(in the rows, 128 means zero)
Facts:
degu klustak: tridram
rastun klustak: vogas
kligoso klustak: stodruso
dutrum klustak: grizu
fidos klustak: skefel
skoflum klustak: bastu
guvego klustak: puba
kaves klustak: briku
briku klustak: zamuk
gopi klustak: noro
gefleril klustak: drekik
dremam klustak: gretron
steplutrum klustak: deklik
flibren klustak: steplutrum
lusun klustak: guvego
vusu klustak: kostedrek
gasti klustak: klugrel
vetrol klustak: sogefas
vededri klustak: vusu
grugrek klustak: kletros
kostedrek klustak: rastun
kipli klustak: zapu
puba klustak: gopi
dretrek klustak: kipli
klipli klustak: sibrikar
dreros klustak: degu
nogis klustak: dreros
stodruso klustak: grugrek
meste klustak: kaves
brebrul klustak: vetrol
gretron klustak: vededri
zamuk klustak: lodel
klugrel klustak: flasem
stoge klustak: viramom
sibrikar klustak: flibren
graskis klustak: bradebrel
sogefas klustak: nogis
putim klustak: mikol
grerun klustak: fluzir
noro klustak: roler
genis klustak: dretrek
stulo klustak: bipu
fluzir klustak: stulo
tridram klustak: lusun
viramom klustak: zaliskim
bastu klustak: gefleril
bradebrel klustak: brebrul
druplo klustak: steplas
skefel klustak: flifos
kletros klustak: punu
retan klustak: dutrum
deklik klustak: skotrun
kagiges klustak: vutrum
vogas klustak: tovum
skotrun klustak: kagiges
flifos klustak: nebes
fogrem klustak: skoflum
kleflil klustak: gasti
mikol klustak: graskis
{degu,vetrol,klufun,vegem,gretis,brebrul,druplo,skefel,brubefla,kagiges,truklom,gribral} lubon 853
{rigro,rastun,guvego,kaves,plegri,gopi,dremam,flibren,vusu,gasti,figin,vededri,kipli,dretrek,klipli,mugruflo,dreros,pligor,stodruso,meste,lodel,fludrum,roler,sogefas,putim,steplas,marekos,stuflus,skado,stulo,fluzir,triplem,drekik,bastu,bradebrel,mibrufor,kletros,retan,griplur,deklik,mopal,skotrun,nebes,fogrem,kleflil,potrun} lubon 824
{kligoso,dutrum,briku,tuzel,grugrek,domil,nogis,rukon,tridram,klusal,fupek,zapu,furozu} lubon 612
{fidos,fonam,zaliskim,stoge,graskis,grerun,skepen,pogru,ploflor,vuna} lubon 661
{pitro,skoflum,kesam,doflok,brede,gefleril,lusun,betro,kostedrek,puba,kletral,skidrol,zamuk,sibrikar,bromum,gratro,noro,genis,vutrum,bipu,punu,petril,viramom,grizu,giskol,tovum,vogas,mikol} lubon 373
{steplutrum,keflu,badronak,briskugis,gretron,flasem,flifos,drobro} lubon 206
{bapi,klugrel,sodri,siski} lubon 477
fopaflam a <- degu,rigro,kaves,briku,gefleril,lusun,gasti,vededri,badronak,grugrek,domil,klipli,nogis,pligor,bapi,brebrul,gretron,sibrikar,sogefas,gratro,steplas,stuflus,vutrum,flasem,punu,grizu,drekik,brubefla,ploflor,vogas,vuna,fupek,skotrun,furozu,gribral,nebes,kleflil,potrun
fopaflam c <- rastun,dutrum,brede,plegri,vetrol,puba,lodel,kletral,fludrum,graskis,bromum,sodri,genis,giskol,tovum,truklom,mopal,zapu
fopaflam f <- kligoso,kesam,gopi,figin,briskugis,fluzir,klusal,mikol
fopaflam d <- fidos,pitro,dremam,vusu,klufun,dretrek,skidrol,zamuk,roler,skepen,viramom,bastu,mibrufor,skefel,pogru,drobro
fopaflam b <- skoflum,doflok,steplutrum,flibren,tuzel,keflu,betro,fonam,kostedrek,vegem,mugruflo,dreros,zaliskim,stodruso,meste,klugrel,putim,grerun,marekos,noro,rukon,stulo,triplem,tridram,bradebrel,druplo,retan,siski,kagiges,flifos,fogrem
fopaflam e <- guvego,kipli,gretis,stoge,skado,bipu,petril,kletros,griplur,deklik
{degu,rastun,dutrum,doflok,brede,flibren,vededri,klufun,grugrek,fonam,domil,nogis,pligor,meste,brebrul,graskis,marekos,noro,rukon,bipu,stulo,flasem,tridram,grizu,mibrufor,skefel,kletros,pogru,retan,griplur,tovum,vuna,zapu,fogrem} guplu g
{rigro,kligoso,fidos,pitro,guvego,plegri,vetrol,figin,tuzel,keflu,betro,kipli,gretis,dreros,lodel,gratro,putim,fluzir,giskol,brubefla,ploflor,fupek,truklom} guplu j
{skoflum,kesam,gopi,gefleril,steplutrum,puba,vegem,mugruflo,zaliskim,briskugis,bapi,kletral,skidrol,zamuk,klugrel,stoge,roler,sogefas,grerun,sodri,genis,stuflus,skado,punu,viramom,drekik,bastu,bradebrel,klusal,deklik,siski,mopal,drobro,nebes} guplu h
{kaves,briku,dremam,lusun,vusu,gasti,badronak,kostedrek,dretrek,klipli,stodruso,gretron,fludrum,sibrikar,bromum,steplas,skepen,vutrum,triplem,petril,druplo,kagiges,vogas,skotrun,flifos,furozu,gribral,kleflil,potrun,mikol} guplu i

Known rows:
dretrek: [117 146 136 144 138 140 124 137 112 109  99 124 136 153 110 129 145 136
 134 129 122 125 142 106 130 121 126 136 125 157]
fonam: [130 139 116 150 130 144 127 145 124 128 129 113 125 144 124 118 146 119
  97 121 132 140 155 113 112 123 123 127 135 147]
vutrum: [114 131 127 147 125 144 124 136 108 115  91 119 122 161 122 131 145 100
 122 137 127 131 143 125 124 131 148 124 108 163]
punu: [127 121 138 127 120 142 113 121 106 125  88 132 118 135 119 135 146 102
 135 127 132 136 146 117 125 126 138 136 126 141]
tuzel: [150 140 122 153 121 144 130 134 118 115 117 108 116 136 115 110 136 108
  98 118 139 149 147  96 123  90 128 140 135 154]
klusal: [142 119 145 115 118 130 123 112 102 137  90 126 129 149 109 113 163  92
 118 111 122 140 145 106 138 102 151 146 116 131]
skefel: [ 92 165 143 151 152 139 142 122 112 117 111 116 167 130 113 154 146 163
 155 147 128 139 129 106 114 116 111 131 127 161]
flasem: [136 132 145 132 144 143 136 139 126 130 126 134 127 140 127 107 155 111
 109 122 126 131 166 142 103 125 145 129 112 159]
skoflum: [124 122 119 135 115 141 110 131 111 118  97 119 118 133 129 138 142  96
 127 123 130 150 140 115 123 130 122 136 146 148]
drobro: [143 122 153 116 143 139 111 135 119 113 105 145 121 123 123 110 145 111
 133 110 118 128 157 135 122 128 125 149 137 154]
steplutrum: [129 113 129 123 127 138 114 135 118 107 103 119 119 122 145 115 139  74
 127 115 118 150 147 153 116 136 134 133 143 173]
plegri: [140 144 159 145 130 141 128 117 115 127 106 126 138 144 108 131 152 119
 120 125 140 144 139 106 106 100 134 138 112 147]
fluzir: [139 143 161 145 126 138 129 109 111 130  99 122 142 147 110 132 159 107
 118 126 142 149 137 112 105  98 144 133 104 148]
graskis: [204 170 162 109 139  75  70 121  95 213 240 203 149 176  77  98 141 168
 135  69 125 106 162  27  67  82  88 145 122 141]
sodri: [147 116 171 111 130 144  98 129 126 133 106 157 127 134 132 125 163  89
 129 113 129 132 156 162  92 151 134 135 124 146]
bipu: [117 150 133 167 139 142 120 146 119 119 100 116 139 144 123 122 141 130
 111 124 133 128 158 113 114 128 125 129 136 145]
betro: [140 142 131 157 120 150 116 134 125 119 115 117 116 139 121 133 139 114
 109 124 144 147 143 106 106 109 116 132 137 151]

Rows:
No name comes twice in this set of rows, the named rows included.
[132 127 152 118 123 138 115 112 106 134  93 135 137 139 112 134 158 112
 137 124 125 139 138 112 125 116 135 142 124 137]  mopal
[125 148 117 139 123 149 127 142 122 122 116 117 134 152 120 134 149 121
 122 129 122 143 139 104 122 123 120 129 140 155]  triplem
[127 139 143 147 134 140 124 131 114 140 112 125 139 157 112 124 156 125
 110 126 136 130 155 112 110 122 139 125 109 136]  brede
[143 140 148 152 124 145 122 125 118 125 111 132 121 142 113 128 145 115
 115 128 147 136 144 106 103 106 132 132 115 147]  gratro
[119 145 116 140 123 146 127 141 120 117 111 110 132 150 126 137 148 115
 124 128 122 143 137 109 123 123 123 127 138 163]  stodruso
[140 145 147 147 127 144 128 118 116 124 109 128 127 137 112 132 145 122
 122 130 139 140 139 104 107  99 130 136 114 152]  rigro
[150 118 166 102 130 139 114 117 121 138 105 146 134 138 123 113 170  85
 125 109 120 140 152 145 111 127 145 141 118 143]  briskugis
[131 140 143 138 124 144 118 133 113 135 103 131 134 167 110 130 159 116
 119 129 125 127 143 111 118 128 136 131 112 143]  bromum
[153 134 152 145 121 133 130 112 107 127 102 116 130 154 105 110 151  97
 103 117 137 142 143 104 116  83 154 137 101 148]  kligoso
[131 134 135 144 133 141 129 138 118 138 121 127 124 151 117 114 149 124
 107 126 134 129 159 113 113 116 136 128 110 144]  vuna
[122 138 134 149 130 143 129 135 116 136 113 124 124 150 120 127 149 124
 111 131 137 131 154 115 112 121 138 124 111 146]  grizu
[177 179 194 120 140 126  99 114 106 145 231 196 187 137  73 148 169 183
 144 132 123 160  99  29  82  78  78 160 129  84]  vetrol
[142 134 148 117 136 147 128 141 126 126 123 142 124 150 124 113 159 108
 120 120 121 127 154 137 109 129 141 134 117 160]  badronak

The same things again, as new rows of numbers:
Known rows:
tridram: [127 126 128 119 123 138 119 141 138 113 122 119  94 104 121 120 120 125
 248 123 136 168 132 112 123 131 117 117 135 172 154 124 140 151 122 121
 118 143 120 155 117 149 220 115 122 123]
degu: [128 122 128 109 135 176 122 122 122 112 118 121 139 115 121 125 118 125
 185 128 144 132 142 105 122 144 120 123 159 131 115 122 176 165 125 177
 123 104 115 116 146 180 151 117 117 136]
grizu: [125 125 129 126 130 107 123 136 123 124 126 121 127 122 131 120 122 126
 103 139 136 119 138 166 125 149 116 134 123 127 119 133 116 120 123 117
 121 107 155 156 140 115 162 130 121 123]
gopi: [126 126 126 119 122 131 120 131 121 113 129 123  93 123 124 119 133 126
 223 121 119 168 136 112 121 123 143 119 128 126 162 124 182 148 124 129
 135 171 111 108 116 139 118 120 148 121]
badronak: [128 125 141 114 150 124 140 123 123 117 130 124 140 123 121 121 121 126
  91 130 122 120 147 155 121 137 118 131 125 115 119 129 119 118 124 112
 124 105 161 110 140 120 172 126 118 128]
siski: [131 124 135 113 136 144 133 122 122 114 127 124 157 138 121 125 126 127
 102 125 129 118 152 111 119 127 117 141 128 113 125 126 120 117 132 114
 128 106 142 111 146 129 159 138 116 125]
zaliskim: [126 125 127 110 143 149 139 120 117 113 121 136 166 153 130 122 121 126
  96 123 143 114 149 109 119 134 134 159 137 110 115 126 130 122 136 124
 138 106 120 111 152 135 115 148 114 122]
fupek: [125 150 128 155 140 106 146 122 166 108 145 123 111 110 121 120 139 142
  92 147 117 124 108 191 135 120 116 121 127 120 117 127 118 118 126 112
 117 141 138 123 116 109 159 115 118 152]
kleflil: [126 127 126 133 124 123 123 122 130 114 126 129  91 112 124 144 122 126
  98 122 131 142 135 122 131 121 132 121 135 148 116 128 119 149 122 148
 123 134 119 156 119 146 112 115 132 124]
gretis: [127 126 125 112 123 113 143 121 121 115 127 153 196 189 119 119 129 134
 128 140 116 116 106 114 127 123 122 132 130 108 115 122 142 115 154 115
 146 130 112  96 148 115 118 139 118 151]
bastu: [128 124 126 139 122 139 121 128 121 170 121 123 104 123 134 147 130 126
 141 121 118 146 112 108 152 121 155 121 121 148 127 131 146 130 121 156
 123 151 114 111 119 137 110 133 153 127]
kostedrek: [127 128 133 140 122 124 120 121 125 138 125 133  92 111 125 124 146 126
  87 120 125 137 156 113 120 121 146 120 121 136 122 124 113 128 123 126
 146 122 116 144 117 116 114 112 125 120]
vededri: [127 127 128 141 124 110 120 135 127 166 119 123  91 122 136 133 121 125
  97 123 141 124 153 112 135 124 144 122 123 152 113 124 122 127 125 160
 135 111 115 201 128 119 114 115 137 122]
kesam: [127 126 127 118 123 113 125 133 121 121 144 123 145 135 135 121 137 127
 178 123 117 120 126 127 120 125 119 122 120 111 182 134 120 116 125 112
 124 151 143 110 118 113 119 146 139 122]
sibrikar: [127 125 130 134 126 121 120 122 127 137 121 128  91 119 124 123 132 126
  94 122 124 142 151 115 134 121 139 120 122 153 115 125 113 131 123 149
 130 118 121 154 119 130 112 116 131 123]
gratro: [128 138 127 146 139 110 147 122 150 110 140 129 136 122 118 121 134 138
  98 153 118 119 106 172 129 121 116 132 134 114 115 122 119 118 136 116
 125 127 129 113 123 115 136 115 118 154]
fluzir: [130 143 126 143 122 104 119 122 152 112 139 147 102 117 119 122 149 134
 176 125 115 135 103 113 131 114 131 120 123 112 127 123 134 125 142 114
 142 182 112 111 115 111 110 114 152 129]

Rows:
No name comes twice in this set of rows, the named rows included.
[129 147 124 128 123 141 124 121 159 102 138 129 142 115 120 144 127 129
 195 137 120 150 101 109 124 120 116 122 154 133 113 122 133 168 135 116
 118 146 112 115 117 150 119 115 124 153]  dreros
[130 152 127 146 122 118 127 121 153 107 134 144 110 111 117 136 140 133
 115 126 120 132 107 107 127 119 119 125 138 123 116 124 120 139 137 115
 123 138 113 134 116 117 111 116 127 137]  putim
[140 125 145 123 124 159 118 121 121 157 120 130  90 126 119 122 146 127
  95 119 129 122 167 106 121 121 143 123 122 132 119 123 116 123 126 133
 162 107 117 130 123 122 132 114 117 121]  steplutrum
[123 125 129 116 133 143 120 122 124 107 120 121  91 115 116 123 121 126
 156 127 120 186 147 140 119 138 125 118 152 151 115 122 158 160 123 156
 117 142 116 117 116 158 183 115 121 142]  lusun
[135 149 127 148 123 100 125 123 164 108 142 134 103 110 118 123 155 138
 201 123 117 132 101 110 136 118 119 117 122 131 156 123 118 116 132 114
 122 184 115 109 114 112 114 116 152 131]  kligoso
[136 124 142 120 137 152 122 121 125 146 119 131  92 121 121 121 130 124
  92 122 118 136 164 109 131 120 135 120 123 141 114 123 115 125 125 153
 139 108 119 122 126 136 140 112 121 122]  gretron
[124 129 127 138 123 115 124 147 123 156 118 121 150 153 149 125 122 127
 147 131 128 120 107 142 142 146 131 132 121 119 148 136 161 118 123 113
 123 137 139 111 133 111 116 157 146 122]  mibrufor
[128 126 128 130 124 106 125 142 127 124 148 122 133 116 136 121 144 130
 200 121 120 121 115 147 123 122 117 120 122 123 202 139 120 117 124 112
 119 166 149 114 115 112 139 148 139 120]  klusal
[128 127 124 121 135 128 146 119 120 111 134 145 161 174 120 121 127 135
  94 140 118 118 106 113 118 121 118 163 138 110 112 122 138 118 157 114
 144 116 114 105 145 110 115 134 117 150]  truklom
[125 124 126 110 138 138 128 123 117 116 120 124 172 133 136 121 121 125
 121 123 149 115 148 114 119 134 129 170 136 114 119 124 141 118 128 124
 145 103 118 109 159 125 113 150 116 122]  fonam
[128 123 125 110 126 165 122 121 116 142 119 148 164 122 139 120 121 126
 162 119 120 118 136  99 129 124 158 120 127 113 119 123 155 123 128 170
 156 110 116 104 134 153 116 140 119 123]  stoge
[125 126 127 134 137 105 123 144 140 123 129 122 106 116 131 126 124 127
 118 133 134 117 131 184 131 152 118 126 122 143 138 137 115 118 123 117
 116 119 163 167 119 115 177 130 125 121]  domil
[128 127 127 134 126 109 138 131 119 146 127 122 143 146 136 123 128 130
 127 125 119 127 107 144 141 138 129 122 121 115 151 137 130 115 126 117
 123 139 151 105 119 117 123 155 137 127]  skidrol
[128 129 125 136 124 113 118 136 150 151 121 122  89 107 128 134 126 126
 135 122 135 132 140 104 140 126 124 122 125 179 117 129 119 123 120 146
 120 123 126 200 116 122 155 114 138 121]  grugrek

Now the same things, written a new way:
Known rows:
gretron: [118 121  63 162 130 123 166 122 137  82 170 173 115 197  57 151  93 160
 102 136 176 128  82 156 137 130 146 137 125 116 137 109 118 170  59 127
 169 106 157 106 144  99 117 127 143 159 127  86 101 126 129 132 112 102]
genis: [103 129  75 161 151 129 166 119 133  93 147 137 121 183  80 149  73 143
 111 108 142 106 102 144 116 133 130 133 133 131 165 118 132 177 118  92
 178 102 147 120 141 114 118 125 137  95 121 145 107 142 141 142 116 106]
lusun: [ 94 125 129 215 163 141 201 134  94  74 203 148 113 174  66 155 143 115
  86 152 149 193 149 100 117 108 102 110  99 114 151 139 111 137  87  28
 140  79 140 191 136  94 115 133 106  74  67 119 157 145 110 135 115 128]
tovum: [ 94 126  71 163 161 139 148 132 138 101 150 150 122 176  77 125  78 170
 123 108 145  95  93 145 118 137 131 121 166 140 162 129 145 190 123 102
 173 101 149 102 149 119 135 121 124  96 135 158 105 140 155 147 111 117]
doflok: [ 93 129  74 163 159 134 163 135 134  94 164 137 111 172  90 124  87 158
 116 111 154 115 107 136 124 146 136 123 158 132 147 134 148 175 118 104
 162 104 138 119 152 128 135 118 117 102 128 162 119 146 156 162 114 115]
domil: [ 71 134  85 153 150 151 149 134 143 101 160 131  98 159 106  82  85 132
 116 124 157 135  81 125 163 136 118 127 144 131 142 140 138 184  88 105
 156  78 101 124 115  94 132 104 137 104 107 154 115 163 184 169 111 130]
tridram: [ 71 136 136 177 191 160 181 132 119  74 205 139  93 178  91  71  99  99
 104 139 139 186 135  88 135 105 105 117 110 117 160 159 142 179  79  46
 144  34  96 179 127 114 160  94 111  34  57 168 164 156 164 156 115 143]
nogis: [ 70 135 146 130 149 144 190 124 151  93 217 112  56 179  88  85  92  94
 116 117 125 159 139  97 159 124 122 128  88 125 133 161 161 187  72  90
 140  40  54 185 103 140 151  99 116  59  54 172 152 141 165 172 116 116]
pogru: [ 75 132  86 151 152 135 148 149 129  78 164 156  91 162 112 103  62 151
 146 119 160 145  94 136 125 150 141 131 141 127 155 115 142 180  81 112
 179  86 113 120 150 110 132 101 111 119 106 148 109 145 165 165 124 134]
meste: [ 91 134  57 152 160 145 155 120 147 100 160 134 114 184  96  86  84 142
 107 119 161 112  85 131 149 131 126 131 158 124 149 145 144 190  95 112
 159  91 123 107 132 112 148 106 143  98 126 153 124 155 178 161 105 110]
fludrum: [126 140  51 163 148 142 176  87 138 103 151 141 126 201  81 121  87 120
  93 116 149 116  86 136 149 107 101 133 135 118 159 122 113 192  78  76
 170 104 129 127 124  92 112 113 163  93 100 112 113 145 153 141 107 101]
skado: [103 128  57 159 147 122 164 116 131  96 164 117 119 189 110  90  69 114
  90 118 165 139  87 127 136 127 116 145 137 110 148 136 119 171  80 102
 166 102 130 114 126 104 136 118 149 106 103 142 122 154 163 154  99 101]
stodruso: [131 136  42 165 143 137 173  97 137 103 164 135 124 197  88 108  91 112
  87 128 161 125  82 138 155 113 111 136 141 114 149 127 109 187  80  90
 165 106 133 123 129  90 110 111 165 111 100 115 107 151 158 146 109  98]
fogrem: [ 93 136  54 151 161 141 154 117 148 101 160 131 113 182  97  89  82 143
 104 118 162 114  82 132 150 128 125 129 158 124 148 145 144 190  94 111
 158  96 125 107 130 115 148 105 145  99 123 152 124 154 178 164 105 113]
klipli: [117 130  52 162 127 140 162 107 142 112 160 136 121 184  79 109  98 117
  88 133 161 121  72 144 165 118 115 133 138 120 132 130 105 182  74 106
 158 105 134 115 117  81 107 123 168 132 109 108  98 151 154 144 105  96]
truklom: [ 98 130  91 161 154 136 162 140 133  88 151 147 107 162  90 142  76 172
 141 100 136 107 110 139 104 134 132 125 155 140 159 116 144 183 126  88
 175 103 133 130 153 118 115 111 115  89 114 158 106 147 155 148 125 124]
gribral: [109 123  86 177 122 129 172 135 121 100 165 143 108 162  88 156 101 133
 114 125 146 138 107 143 128 141 126 126 134 134 136 109 116 166 102  87
 166 109 135 143 143  92  82 127 125 127  96 126  89 145 128 151 128 109]

Rows:
No name comes twice in this set of rows, the named rows included.
[128 129  53 164 143 120 178 113 133  73 170 174 116 207  64 153  83 152
 104 125 171 129  96 151 131 124 143 140 123 108 148 102 120 171  63 110
 173 108 150 118 156 108 120 113 140 137 117  91 115 124 132 134 115 102]  flifos
[ 99 127  86 170 147 125 168 139 126  87 158 137 109 165 102 146  73 131
 116 114 150 131 109 140 112 150 139 135 137 132 159 108 132 167 123  90
 177 106 141 132 150 116 104 117 118 105 112 158  97 149 145 155 128 112]  vegem
[103 138  62 154 161 140 165 101 138  94 145 131 122 191  91 114  72 127
  95 115 146 112  83 132 141 117 114 138 131 121 165 129 130 186  94  90
 172  93 130 117 118  99 132 114 161  87 113 136 122 149 165 140 106 108]  mopal
[103 129  81 159 155 137 165 129 138  91 153 143 116 178  79 137  88 176
 125 102 141  99 107 137 113 128 132 126 152 134 158 128 145 179 121  92
 166 108 137 125 145 118 126 118 123  89 122 150 121 145 155 146 112 116]  giskol
[106 123  69 169 149 123 167 129 130  92 159 133 119 175  88 136  78 137
 101 117 156 118 101 140 120 141 135 139 142 128 152 119 129 170 119  99
 172 111 149 118 146 119 121 122 136 107 123 147 105 147 144 145 118 101]  skoflum
[101 128  69 154 160 123 168 134 139  65 172 169 107 194  72 136  83 189
 121 113 173 117  99 141 120 130 159 139 137 113 151 120 148 170  79 127
 167 103 141 111 155 124 148 111 125 121 136 117 136 133 155 139 113 112]  keflu
[ 71 139 106 230 203 146 193 131  80  54 149 149 132 157 101 173 119 155
  90 132 152 178 139 100  96 110  93 114 121 115 187 121 120 126 106   6
 161  96 155 173 141  86 131 129 109  46 102 129 185 159 129 140 110 155]  puba
[ 92 159  52 120 139 113 225  66 156  86 161  71  65 182 147 165  83 129
 109  57 150 113 127 107 166 152 125 156  97 107 134 101 163 168  77 105
 157 136  46 182  99 148 121 100 135  89  96 134 177 143 170 201 116  80]  bradebrel
[104 134  56 158 160 134 168 109 139  93 159 123 117 187  94 105  80 116
  90 120 162 122  85 130 146 122 122 140 132 116 154 132 128 179  95  98
 166  97 132 117 123 104 132 112 158  97 115 139 121 157 165 150 108 103]  mugruflo
[108 126  49 154 144 121 154 120 134 100 160 120 125 191 109  81  62 120
  92 123 166 126  74 135 140 127 115 146 150 116 150 137 120 176  85 112
 170 107 142  98 130 100 136 119 159 115 113 144 107 154 165 148  98  99]  deklik
[ 89 128  87 150 143 133 150 149 133  73 164 156  93 164 109 104  62 162
 145 116 160 138  90 136 121 141 142 135 139 124 152 109 136 184  83 117
 176  94 115 121 149 102 124 100 121 121 100 142 103 151 168 157 124 130]  fidos
[136 125  49 174 134 129 167 119 130 103 162 145 130 189  82 137  90 130
  99 127 156 116  92 150 129 132 125 132 153 127 148 114 113 180 107  95
 171 117 156 119 152 102  96 122 143 122 113 124  87 143 135 141 118  96]  kostedrek
[ 91 120  69 163 149 121 155 146 126  96 169 130 113 174 103 107  78 162
 120 112 159 125 108 134 114 149 127 126 167 128 146 139 140 169 106 107
 164 111 146 111 158 125 139 124 113 111 119 164 120 143 154 163 105 112]  bipu

